Below are the code and all the weights of a small trained network. Each question names an input and a class and asks about switching units off, where a switched-off unit gives its printed mean instead of its output.

import numpy as np


def w(rows, s, z=0):
    codes = np.array(rows[::2]) - 128.0
    scale = np.full(codes.shape[1], s)
    scale[-1] = z or s
    return codes * scale


def f(y):
    return np.maximum(y, 0)


def log_softmax(a):
    a = a - a.max(-1, keepdims=True)
    return a - np.log(np.exp(a).sum(-1, keepdims=True))


def net(x, mask):
    res = np.array(x, float).reshape(1, 3) / 4 @ E
    y = f(res @ A[0][:, :-1].T + A[0][:, -1])
    res = res + np.where(mask, y, B[0][:, -1]) @ B[0][:, :-1]
    return log_softmax(res[-1] @ U[:, :-1].T + U[:, -1])


A, B = {}, {}
E = w([
[166,147,11,164,84,145,103,143,230,154],'x0',
[132,24,143,103,157,206,83,173,159,78],'x1',
[79,209,142,58,150,110,60,62,168,56],'x2',
],0.011)
A[0] = w([
[145,133,235,143,115,128,144,115,108,79,6],'N0',
[126,228,95,128,126,16,253,70,45,196,119],'N1',
[155,2,144,62,202,246,45,219,119,49,183],'N2',
[91,130,219,68,151,106,214,129,74,110,22],'N3',
[68,104,111,55,162,108,86,81,156,9,119],'N4',
[163,57,152,187,123,141,194,185,111,194,31],'N5',
[194,173,12,185,49,118,52,161,244,151,69],'N6',
[72,113,178,148,158,39,150,114,31,108,55],'N7',
[225,77,153,192,109,126,212,185,38,212,148],'N8',
[107,216,170,70,90,51,84,55,170,78,122],'N9',
[100,52,213,103,193,126,137,138,83,116,105],'N10',
],0.0071,0.0016)
B[0] = w([
[131,146,133,153,183,202,206,102,137,99,164],'N0',
[143,142,45,145,2,180,79,200,26,100,237],'N1',
[152,102,1,144,28,122,108,169,68,133,255],'N2',
[115,184,138,115,179,222,155,78,141,107,191],'N3',
[177,77,154,78,94,105,119,82,117,203,200],'N4',
[191,48,120,89,142,152,129,67,198,161,205],'N5',
[69,98,106,119,169,216,188,77,206,55,246],'N6',
[87,156,120,136,153,190,174,107,172,48,192],'N7',
[155,58,146,49,152,100,113,84,150,209,236],'N8',
[179,97,185,73,58,161,120,105,108,238,212],'N9',
[109,157,78,188,140,173,163,127,181,123,193],'N10',
],0.008,0.013)
U = w([
[102,154,114,155,176,254,200,83,198,52,110],'0',
[177,83,175,34,115,120,117,68,145,232,100],'1',
[147,136,61,173,41,160,105,219,71,112,121],'2',
[135,127,130,142,123,139,131,135,138,136,252],'3',
[141,175,129,177,142,93,161,179,142,115,105],'4',
[59,127,166,241,130,79,67,186,124,109,103],'5',
[106,134,193,149,184,108,102,135,168,95,106],'6',
[136,155,150,161,194,47,132,186,136,88,109],'7',
],0.0084,0.013)

Each question gives the input, the list of numbers given to net, and the class t.
The units are the neurons (one row each of A and B). Each row of codes is followed by its name. A weight is (code - 128) times the scale printed after its matrix; where a second scale follows, it is the last column's (A, B and U).
mask holds one flag per neuron, in row order. A switched-off neuron (its flag False) gives its mean, the last column of its row in B, instead of its output. The means were averaged over made-up inputs and are rounded, as every weight is.
A unit's drop is (log p(t) with every unit on - log p(t) with that unit switched off) / (log p(t) with every unit on - log p(t) with every unit switched off).
The circuit of an input: a set's keep is (log p(t) with only the set's units on - log p(t) with every unit switched off) / (log p(t) with every unit on - log p(t) with every unit switched off). Starting from all 11 units, units are removed one at a time, each time the one whose removal leaves the highest keep (on an exact tie, the one counted first), for as long as the keep stays at least 0.8.
circuit, biggest first: the units of the circuit, biggest drop first
top k neurons: the k neurons with the biggest drops, biggest first
drop when u is switched off: that unit's drop, to one decimal
input [2,-8,4], class 2: top neuron => [N1]
input [-2,-5,-2], class 2: top 2 neurons => [N1 N6]
input [-5,8,-8], class 1: top 4 neurons => [N8 N5 N1 N6]
input [-6,5,-4], class 0: top 3 neurons => [N10 N1 N3]
input [4,-4,-2], class 0: top 4 neurons => [N6 N2 N9 N4]
input [4,7,5], class 2: top 3 neurons => [N2 N8 N5]
input [-6,4,7], class 1: top 3 neurons => [N4 N9 N6]
input [7,0,-6], class 0: top 3 neurons => [N6 N9 N4]
input [-4,-4,0], class 0: top 4 neurons => [N2 N7 N3 N0]
input [-4,3,8], class 1: top 2 neurons => [N4 N9]
input [2,4,2], class 2: drop when N2 is switched off => 0.4
input [6,-5,-7], class 1: drop when N8 is switched off => 1.9
input [-4,8,-1], class 2: drop when N2 is switched off => 2.0
input [-6,-6,-3], class 0: circuit, biggest first => [N7]
